Zalur: [-36.8  38.7 -30.6  -8.7  45.7  23.2  32.0  39.6 -23.6 -43.9 -92.7  51.0
 -54.3 -41.7   0.7 -34.6 -57.8  -6.7]
lasad: [-34.6  -4.1 -61.4  11.4 -47.4 -26.6 -68.1 -51.8 -18.1  56.1 -13.3  11.9
  -0.4 -44.4 -39.9   9.5  90.9 -25.1]
Tivun: [-44.4  -4.0 -61.4 -34.6  90.9 -13.3 -26.6  -0.4 -39.9   9.5 -47.4  11.4
 -68.1  11.9  56.1 -18.1 -51.8 -25.1]
order: [-92.7  23.2  45.7 -41.7  38.7   0.7  39.6  -8.7 -23.6 -34.6 -43.9 -36.8
 -54.3 -57.8  -6.7  32.0  51.0 -30.6] => Zalur
order: [-13.3 -26.6  -0.4 -39.9   9.5 -47.4  11.4 -68.1  11.9  56.1 -18.1 -51.8
 -25.1 -44.4  -4.0 -61.4 -34.6  90.9] => Tivun
order: [-54.3  45.7 -34.6  23.2  39.6 -43.9  38.7 -23.6 -36.8  -8.7 -92.7 -57.8
  51.0  -6.7  32.0 -30.6   0.7 -41.7] => Zalur
order: [-92.7 -57.8 -54.3 -43.9 -41.7 -36.8 -34.6 -30.6 -23.6  -8.7  -6.7   0.7
  23.2  32.0  38.7  39.6  45.7  51.0] => Zalur
order: [-68.1 -61.4 -51.8 -47.4 -44.4 -39.9 -34.6 -26.6 -25.1 -18.1 -13.3  -4.1
  -0.4   9.5  11.4  11.9  56.1  90.9] => lasad

mos: [ 54.2  31.2 -14.7  62.1 -44.0 -31.1  85.0 -66.5]
loba: [-50.0  39.2  69.6  18.0  62.8  36.2 -73.5  85.5]
bure: [ 12.5  50.0  53.7 -65.0 -11.0  -3.6  51.4 -57.0]
zaz: [-14.7  85.0 -31.2 -44.0 -66.5  31.2  62.1  54.2]
dipug: [-14.7  31.3 -31.1 -44.0  85.0 -66.5  54.2  62.1]
kasi: [ 49.2  23.8  17.2  79.7 -97.6 -49.5  -1.5 -80.6]
order: [ 54.2 -14.7  85.0 -31.2 -44.0 -66.5  31.2  62.1] => zaz
order: [ 54.2  62.1  31.2 -66.5 -44.0 -31.2  85.0 -14.7] => zaz
order: [-31.1  31.2 -66.5  54.2 -44.0 -14.7  85.0  62.1] => mos

vimu: [-16.0 -25.5  -4.2   0.2  -1.2  28.3  -7.0]
Zurip: [  1.4 -63.1  -8.8 -13.3  15.3   2.7  10.1]
pup: [  2.6  10.1 -63.1   1.4  -8.8  15.3 -13.3]
Zeto: [  4.8  22.8  23.5  14.2 -18.5   0.5  -5.6]
Pabi: [-13.3  15.3 -63.1   1.5   2.7  10.2  -8.8]
Zelu: [ 15.3   2.7 -63.1  10.2  -8.8   1.4 -13.3]
order: [  2.7 -63.1  10.2  -8.8   1.4 -13.3  15.3] => Zelu
order: [ 10.1 -63.1  15.3 -13.3  -8.8   2.6   1.4] => pup
order: [ 15.3   1.4  -8.8 -13.3  10.1   2.7 -63.1] => Zurip
order: [-18.5  -5.6   0.5   4.8  14.2  22.8  23.5] => Zeto
order: [-63.1 -13.3  -8.8   1.4   2.7  10.2  15.3] => Zelu

Sozag: [ 18.1  -1.1 -14.3  -9.0  19.8  15.1   2.7 -21.2 -11.6 -12.9  11.3  24.0
 -25.6   1.2   3.8  -7.9 -13.1 -17.4 -10.2 -10.0  16.7  21.7  18.2  13.6
  -8.4  -3.5  23.8 -11.8 -30.3  23.1   3.6  -3.6   7.3  -0.2]
lizes: [  0.4   4.1   0.4  10.5   9.1  -7.7   5.7  -3.9  -0.3 -18.7  -3.8   9.3
   1.0  -3.4  12.6  -8.0  -8.9   2.1   3.7   6.0  -4.5  -8.0  -4.1   6.2
   2.1  10.6  -2.8  -2.7   1.3   1.7  -4.7   0.3  -1.3   2.8]
pavu: [  1.6 -12.1  -0.9  -3.1  28.1  21.6 -21.6  16.6  -8.1   4.6  13.0   8.9
 -10.7 -52.2  11.2 -10.3  -5.7  -2.5   8.8  -1.5   8.2  55.6 -17.3 -19.5
  47.6   7.9   1.4   1.1  -9.6  -9.5 -31.1  51.1  13.2  10.9]
Sog: [ 21.6  51.2   1.1   4.6 -10.3  13.2 -12.1  -9.5 -17.3  11.3   8.8  -0.9
 -19.5  16.6 -10.7  -8.1   1.4  -1.5  -3.1   1.6  -9.6   8.2   7.9  47.6
  -5.7  55.6  28.2  -2.5 -31.1 -21.6  10.9  13.0 -52.2   8.9]
ninu: [  1.0   1.3   5.7  10.5   6.2  -3.9   2.1   9.1  -2.7   2.1  -3.4  -4.1
  -8.0  -1.3   0.4   2.8   0.3  10.6   9.3 -18.7  -7.7  -4.7  -8.9   0.4
  -3.8   4.1  -8.1  -4.5  -2.8   6.0  12.6  -0.3   3.7   1.7]
suz: [ -0.9  16.6   8.2   1.1  -1.5  -9.5  -3.1  -5.7 -21.6  11.3  -8.1  -2.5
  28.2 -19.5  51.1  47.6  -9.6 -52.2   8.9   8.8 -31.1  13.0   1.6 -17.3
  10.9  13.2 -10.7  21.6 -12.1   1.4   7.9  55.6   4.6 -10.3]
order: [  2.8  -1.3   0.3  -4.7   1.7   1.3  -2.7  -2.8  10.6   2.1   6.2  -4.1
  -8.0  -4.5   6.0   3.7   2.1  -8.9  -8.0  12.6  -3.4   1.0   9.3  -3.8
 -18.7  -0.3  -3.9   5.7  -7.7   9.1  10.5   0.4   4.1   0.4] => lizes
order: [-18.7  -8.9  -8.0  -8.0  -7.7  -4.7  -4.5  -4.1  -3.9  -3.8  -3.4  -2.8
  -2.7  -1.3  -0.3   0.3   0.4   0.4   1.0   1.3   1.7   2.1   2.1   2.8
   3.7   4.1   5.7   6.0   6.2   9.1   9.3  10.5  10.6  12.6] => lizes
order: [ -5.7  13.2  -3.1  11.3  -0.9   1.6  47.6 -52.2 -10.7   8.8  13.0 -12.1
  16.6   4.6 -31.1 -10.3  -9.5 -17.3   7.9  -9.6   1.1  -2.5  -1.5   8.2
  28.2   1.4 -21.6 -19.5  -8.1  51.2  55.6   8.9  10.9  21.6] => Sog
order: [-10.3   4.6  55.6   7.9   1.4 -12.1  21.6 -10.7  13.2  10.9 -17.3   1.6
  13.0 -31.1   8.8   8.9 -52.2  -9.6  47.6  51.1 -19.5  28.2  -2.5  -8.1
  11.3 -21.6  -5.7  -3.1  -9.5  -1.5   1.1   8.2  16.6  -0.9] => suz
order: [  1.7   3.7  -0.3  12.6   6.0  -2.8  -4.5  -8.1   4.1  -3.8   0.4  -8.9
  -4.7  -7.7 -18.7   9.3  10.6   0.3   2.8   0.4  -1.3  -8.0  -4.1  -3.4
   2.1  -2.7   9.1   2.1  -3.9   6.2  10.5   5.7   1.3   1.0] => ninu
order: [-52.2   8.9  21.6  51.2   1.1   4.6 -10.3  13.2 -12.1  -9.5 -17.3  11.3
   8.8  -0.9 -19.5  16.6 -10.7  -8.1   1.4  -1.5  -3.1   1.6  -9.6   8.2
   7.9  47.6  -5.7  55.6  28.2  -2.5 -31.1 -21.6  10.9  13.0] => Sog
order: [ -1.3   0.4   2.8   0.3  10.6   9.3 -18.7  -7.7  -4.7  -8.9   0.4  -3.8
   4.1  -8.1  -4.5  -2.8   6.0  12.6  -0.3   3.7   1.7   1.0   1.3   5.7
  10.5   6.2  -3.9   2.1   9.1  -2.7   2.1  -3.4  -4.1  -8.0] => ninu

fuv: [ 17.2  12.1  16.2 -46.2 -11.0  -5.4 -55.0   7.8  23.9  -5.7  35.1 -40.2
   7.5 -16.2 -28.2 -42.7  20.5  61.4  58.8 -25.7  -5.8 -36.5  31.5  41.5
   4.3  39.0 -18.0  13.6 -15.6 -12.0 -15.8  -6.1  -9.8  31.1  63.4 -31.7
 -20.5  59.7  20.6  10.2 -32.4  -6.2 -19.8  -5.2   2.3 -33.6  41.9  18.5
  -7.6 -30.9  10.0 -10.0 -26.9  25.5]
Vevir: [-10.3  -7.0  -1.8 -16.3  -7.5 -56.1  29.6 -17.6  25.1 -52.3  -7.7  11.6
 -23.1 -42.9  19.6  24.5  -8.0 -28.4  58.3 -27.4 -57.6  -6.6  21.8  44.0
 -21.9  45.3 -41.9  -9.5 -26.5 -30.3 -40.0 -53.3 -69.6  45.8 -23.9 -33.6
 -47.1  54.1   4.1 -16.2 -30.9 -66.5 -11.5 -60.7 -22.2 -32.9  45.9  -6.1
 -50.8 -32.4 -16.6  12.0 -45.9  26.4]
lep: [  6.7   1.6  -4.0 -11.6 -12.6  67.3 -43.2 -31.7 -36.1  64.2 -26.7 -34.6
  61.1  42.7 -25.7 -36.3   5.2 -64.2 -57.9  10.0  69.4 -25.5 -38.8 -46.5
  22.4  36.1  36.4  85.9   8.4  40.7  -6.2  87.8  87.3  47.1 -64.2   7.1
  32.9 -55.6   6.4  18.5   8.0  81.4  13.0  74.0  14.7   0.9 -42.4   7.4
  59.6  -2.1  19.8 -16.8  27.9 -19.6]
tisod: [  7.4 -12.6 -36.3 -43.2  85.9   8.4 -38.8 -64.2  32.9  87.8  59.6  42.7
  40.7 -19.6  36.4 -34.6 -64.2  47.1  81.4 -31.7 -55.6  13.0   0.9 -36.1
  -2.1  87.3  14.7  64.2  18.5 -11.6  36.2  69.4 -57.9 -25.5   5.2  67.3
  22.4 -16.8 -42.4   7.1  74.0   8.0  61.1 -25.7  -6.2  -4.0  27.9 -46.5
   6.4 -26.7   6.7   1.6  19.8  10.0]
Gaz: [ -7.5  21.8 -30.9 -52.3  45.9  -8.0 -69.5  -7.0 -53.3 -11.5 -47.1 -10.3
 -21.9  -9.5 -30.3  45.8 -45.9 -17.6 -33.6 -22.2 -26.5 -23.9 -32.9  25.1
 -66.5 -16.3  -6.6 -40.0  -1.8  29.6  -6.1   4.1  44.0  58.3 -16.6  12.0
 -41.9 -50.8  54.1 -56.1 -57.6 -60.7  24.5 -16.2  19.6 -42.9  -7.7  26.4
 -23.1 -32.4 -27.4 -28.4  11.6  45.3]
mevan: [ 87.3 -26.7   7.1   7.4  32.9   0.9 -43.2  81.4   8.4  61.1   8.0  -2.1
  74.0   1.6 -46.5  42.7 -19.6  36.1  19.8 -34.6  13.0   6.4  27.9 -36.1
  69.4  87.8  18.5  85.9 -57.9  14.7  47.1  36.4  -6.2 -64.2  40.7 -25.7
   6.7 -31.6   5.2 -55.6 -12.6  22.4 -38.8  10.0 -25.5 -42.4 -16.8  67.3
 -36.3 -11.6  64.2  -4.0  59.6 -64.2]
order: [ -4.0   5.2   0.9  36.1   8.0   6.4 -57.9  61.1  67.3 -16.8  27.9  87.8
 -46.5  -6.2  18.5  32.9  59.6  42.7 -36.3   7.1 -43.2  47.1  22.4   1.6
 -36.1   7.4 -55.6  -2.1 -25.5 -19.6  19.8   8.4  14.7 -11.6 -64.2  74.0
 -64.2 -38.8  36.4   6.7  85.9 -31.7  64.2  69.4 -34.6 -42.4  10.0  13.0
 -12.6 -26.7 -25.7  81.4  87.3  40.7] => lep
order: [-46.5   1.6 -42.4  42.7 -38.8 -12.6  59.6  87.3   0.9  67.3  61.1 -64.2
  64.2 -26.7 -25.7 -64.2   8.4   5.2  47.1  10.0  85.9 -16.8  69.4  18.5
  36.1  19.8  36.4 -11.6   6.4 -57.9  -2.1  40.7  -4.0  22.4  13.0   6.7
   7.4  87.8  27.9 -36.3 -34.6  81.4 -36.1  32.9  74.0   7.1  -6.2   8.0
 -31.7 -43.2  14.7 -19.6 -55.6 -25.5] => lep
order: [-19.6  27.9 -16.8  19.8  -2.1  59.6   7.4 -42.4   0.9  14.7  74.0  13.0
  81.4   8.0  18.5   6.4 -55.6  32.9   7.1 -64.2  47.1  87.3  87.8  -6.2
  40.7   8.4  85.9  36.4  36.1  22.4 -46.5 -38.8 -25.5  69.4  10.0 -57.9
 -64.2   5.2 -36.3 -25.7  42.7  61.1 -34.6 -26.7  64.2 -36.1 -31.7 -43.2
  67.3 -12.6 -11.6  -4.0   1.6   6.7] => lep
order: [-69.5 -66.5 -60.7 -57.6 -56.1 -53.3 -52.3 -50.8 -47.1 -45.9 -42.9 -41.9
 -40.0 -33.6 -32.9 -32.4 -30.9 -30.3 -28.4 -27.4 -26.5 -23.9 -23.1 -22.2
 -21.9 -17.6 -16.6 -16.3 -16.2 -11.5 -10.3  -9.5  -8.0  -7.7  -7.5  -7.0
  -6.6  -6.1  -1.8   4.1  11.6  12.0  19.6  21.8  24.5  25.1  26.4  29.6
  44.0  45.3  45.8  45.9  54.1  58.3] => Gaz
order: [-69.6 -66.5 -60.7 -57.6 -56.1 -53.3 -52.3 -50.8 -47.1 -45.9 -42.9 -41.9
 -40.0 -33.6 -32.9 -32.4 -30.9 -30.3 -28.4 -27.4 -26.5 -23.9 -23.1 -22.2
 -21.9 -17.6 -16.6 -16.3 -16.2 -11.5 -10.3  -9.5  -8.0  -7.7  -7.5  -7.0
  -6.6  -6.1  -1.8   4.1  11.6  12.0  19.6  21.8  24.5  25.1  26.4  29.6
  44.0  45.3  45.8  45.9  54.1  58.3] => Vevir
order: [ 69.4  47.1  22.4  61.1  -2.1  36.4  13.0 -64.2  27.9   6.7 -12.6  10.0
  -6.2 -55.6  40.7  87.8  81.4  18.5 -38.8  36.1 -31.7 -25.7  64.2  59.6
  -4.0  74.0 -11.6 -42.4 -19.6   7.4 -36.3  85.9 -25.5  87.3   8.0 -64.2
  32.9  19.8  67.3   0.9   1.6 -57.9   5.2   7.1 -26.7 -36.1   8.4  14.7
 -46.5 -16.8 -34.6   6.4 -43.2  42.7] => lep

pufo: [-58.7  57.6 -19.0  -9.2 -13.0  55.2  68.5]
Vozuf: [ 4.6 11.3  2.5 -6.7  1.4  4.4  7.6]
Zuliz: [-32.2  13.8  65.1 -83.0   9.7 -46.5  15.0]
Kopoz: [-6.7  7.6  1.5  4.6  4.4  2.5 11.3]
gevo: [ 76.2 -38.0 -57.3 -42.0  -7.1 -17.6  -1.1]
lus: [-31.4 -16.4  -8.9 -60.8  55.2  -8.2 -17.6]
voge: [-36.1 -22.9 -16.0 -44.1  64.1 -20.8 -24.5]
Tez: [ 14.2 -45.0 -19.8   3.4 -50.5 -46.4 -33.7]
Neb: [-20.8 -22.8 -24.5  64.1 -36.1 -44.1 -16.0]
Zalen: [-25.1  13.8  65.1 -83.0   9.7 -46.5  15.0]
order: [-24.5 -36.1 -16.0 -44.1 -22.9 -20.8  64.1] => voge
order: [ 64.1 -16.0 -24.5 -20.8 -36.1 -22.9 -44.1] => voge
order: [ 4.4  7.6  4.6 11.3  2.5 -6.7  1.4] => Vozuf

ror: [-57.4 -46.2  79.9  66.7]
tutep: [ 47.9 -81.6 -56.6  74.0]
pasu: [-56.6 -81.6  74.0  48.0]
Vid: [-56.6 -81.6  73.9  48.0]
viv: [ 48.1 -81.6 -56.6  73.9]
order: [-56.6  74.0  48.0 -81.6] => pasu
order: [-81.6 -56.6  48.0  74.0] => pasu
order: [-56.6  48.0  74.0 -81.6] => pasu
order: [-81.6  48.0 -56.6  73.9] => Vid

